Here is a tiny trained network, its code and every weight. The questions are about switching its units off for an input and a target symbol, where a switched-off unit gives its printed mean instead of its output.

import numpy as np


def w(rows, s, z=0):
    codes = np.array(rows[::2]) - 128.0
    scale = np.full(codes.shape[1], s)
    scale[-1] = z or s
    return codes * scale


def norm(h):
    return h / np.sqrt((h * h).mean(-1, keepdims=True) + 1e-5)


def f(y):
    return np.maximum(y, 0)


def softmax(a):
    e = np.exp(a - a.max(-1, keepdims=True))
    return e / e.sum(-1, keepdims=True)


def log_softmax(a):
    a = a - a.max(-1, keepdims=True)
    return a - np.log(np.exp(a).sum(-1, keepdims=True))


def net(x, mask):
    ids = ['δημπφψ'.index(c) for c in x.split()]
    T = len(ids)
    res = E[ids] + P[:T]
    u = 0
    for l in range(2):
        q, k, v = (norm(res) @ M[l].T for M in (Q, K, V))
        z = softmax(np.where(np.tri(T) > 0, q @ k.T / 2**0.5, -1e9)) @ v
        res = res + np.where(mask[u], z, O[l][:, -1]) @ O[l][:, :-1]
        u += 1
        y = f(norm(res) @ A[l][:, :-1].T + A[l][:, -1])
        res = res + np.where(mask[u : u + 4], y, B[l][:, -1]) @ B[l][:, :-1]
        u += 4
    return log_softmax(norm(res)[-1] @ U[:, :-1].T + U[:, -1])


Q, K, V, O, A, B = {}, {}, {}, {}, {}, {}
E = w([
[191,88,83,112,144,77,183],'δ',
[224,96,208,213,126,57,113],'η',
[7,176,121,59,169,78,47],'μ',
[123,153,92,188,137,100,147],'π',
[132,168,148,85,92,106,139],'φ',
[123,128,182,168,127,97,166],'ψ',
],0.018)
P = w([
[106,133,6,201,27,164,134],'0',
[138,92,135,83,67,126,118],'1',
[194,74,155,130,3,175,181],'2',
[141,151,100,124,98,89,141],'3',
[190,123,108,99,75,155,142],'4',
[188,154,50,161,121,85,168],'5',
[142,8,228,70,57,88,156],'6',
[139,88,136,134,175,91,93],'7',
[121,68,117,150,31,143,173],'8',
[186,37,92,105,119,218,87],'9',
],0.0065)
Q[0] = w([
[37,129,72,142,113,174,12],'0.h1',
[85,133,160,87,120,61,254],'0.h1',
],0.0061)
K[0] = w([
[1,74,119,76,157,233,133],'0.h1',
[94,190,155,155,77,215,127],'0.h1',
],0.0067)
V[0] = w([
[170,157,162,145,12,84,150],'0.h1',
[4,2,132,118,103,147,61],'0.h1',
],0.0068)
O[0] = w([
[15,53,45,90,207,210,3,254],'0.h1',
[78,155,107,154,194,15,158,46],'0.h1',
],0.0064,0.0071)
A[0] = w([
[90,147,175,89,26,193,34,203],'0.n1',
[200,28,104,56,200,178,254,101],'0.n2',
[174,112,151,165,145,130,76,252],'0.n3',
[172,57,173,130,122,102,136,192],'0.n4',
],0.0068,0.0017)
B[0] = w([
[157,69,39,145,34,161,142,254],'0.n1',
[138,218,201,61,229,98,35,252],'0.n2',
[74,255,141,181,104,47,175,207],'0.n3',
[153,216,23,185,122,64,180,211],'0.n4',
],0.0087,0.0053)
Q[1] = w([
[85,46,116,28,211,136,124],'1.h1',
[51,182,129,242,203,254,32],'1.h1',
],0.0059)
K[1] = w([
[36,48,141,65,107,177,72],'1.h1',
[66,210,254,137,192,128,124],'1.h1',
],0.0082)
V[1] = w([
[197,82,199,183,82,253,138],'1.h1',
[87,171,228,231,145,120,152],'1.h1',
],0.0063)
O[1] = w([
[90,103,61,164,180,179,2,3],'1.h1',
[174,8,79,98,114,88,125,35],'1.h1',
],0.01,0.0046)
A[1] = w([
[123,89,162,207,137,173,152,103],'1.n1',
[38,2,156,153,69,153,145,2],'1.n2',
[83,128,132,196,180,197,114,23],'1.n3',
[134,122,94,114,190,73,221,113],'1.n4',
],0.0078,0.00097)
B[1] = w([
[141,192,116,130,155,84,135,169],'1.n1',
[207,162,164,58,112,140,131,223],'1.n2',
[157,144,245,166,194,98,105,166],'1.n3',
[132,96,58,108,149,246,119,251],'1.n4',
],0.011,0.0035)
U = w([
[199,149,149,142,231,188,128,254],'δ',
[158,102,67,255,108,69,127,105],'η',
[20,128,124,145,82,115,192,28],'μ',
[91,44,116,153,145,145,191,20],'π',
[80,26,34,108,74,215,62,197],'φ',
[98,82,199,189,132,169,153,54],'ψ',
],0.0064,0.00088)

Each question gives the input, a string of symbols that net reads in full, and the target symbol t.
The units are the heads (2 rows each of Q, K, V and O) and the neurons (one row each of A and B). Each row of codes is followed by its name. A weight is (code - 128) times the scale printed after its matrix; where a second scale follows, it is the last column's (O, A, B and U).
mask holds one flag per unit, layer by layer, with each layer's heads first. A switched-off unit (its flag False) gives its mean, the last column of its rows in O or B, instead of its output. The means were averaged over made-up inputs and are rounded, as every weight is.
A unit's drop is (log p(t) with every unit on - log p(t) with that unit switched off) / (log p(t) with every unit on - log p(t) with every unit switched off).
The circuit of an input: a set's keep is (log p(t) with only the set's units on - log p(t) with every unit switched off) / (log p(t) with every unit on - log p(t) with every unit switched off). Starting from all 10 units, units are removed one at a time, each time the one whose removal leaves the highest keep (on an exact tie, the one counted first), for as long as the keep stays at least 0.8.
circuit, biggest first: the units of the circuit, biggest drop first
most important unit: the unit with the biggest drop
top k neurons: the k neurons with the biggest drops, biggest first
top k neurons in layer l: the k neurons of layer l with the biggest drops, biggest first
drop of u: that unit's drop, to one decimal
input π δ ψ, target η: circuit, biggest first : (0.n4 1.h1)
input η η π, target φ: circuit, biggest first : (1.h1)
input π δ π δ ψ δ π π, target μ: circuit, biggest first : (0.n2 1.h1 0.n4)
input π η π η π η ψ π, target φ: circuit, biggest first : (1.h1 1.n4 0.n4)
input π π μ η δ η ψ ψ, target φ: top 2 neurons : (1.n4 0.n3)
input π η μ δ η δ μ δ μ μ, target μ: top 2 neurons : (0.n2 1.n2)
input π π η η π ψ, target φ: top 2 neurons : (0.n3 1.n4)
input φ φ μ π δ π π φ π η, target η: circuit, biggest first : (1.h1 0.n3 0.n4)
input π δ μ ψ π η ψ, target η: top 3 neurons in layer 0 : (0.n4 0.n1 0.n2)
input π π μ φ η ψ ψ φ η η, target η: top 2 neurons : (0.n3 0.n4)
input δ η π δ π ψ ψ δ η ψ, target μ: top 3 neurons in layer 0 : (0.n2 0.n1 0.n4)
input π π η φ φ δ η φ, target φ: top 2 neurons : (0.n1 0.n2)
input δ δ ψ φ, target φ: drop of 0.n1 : 0.4
input π δ ψ π δ ψ μ π δ, target δ: most important unit : 0.n2
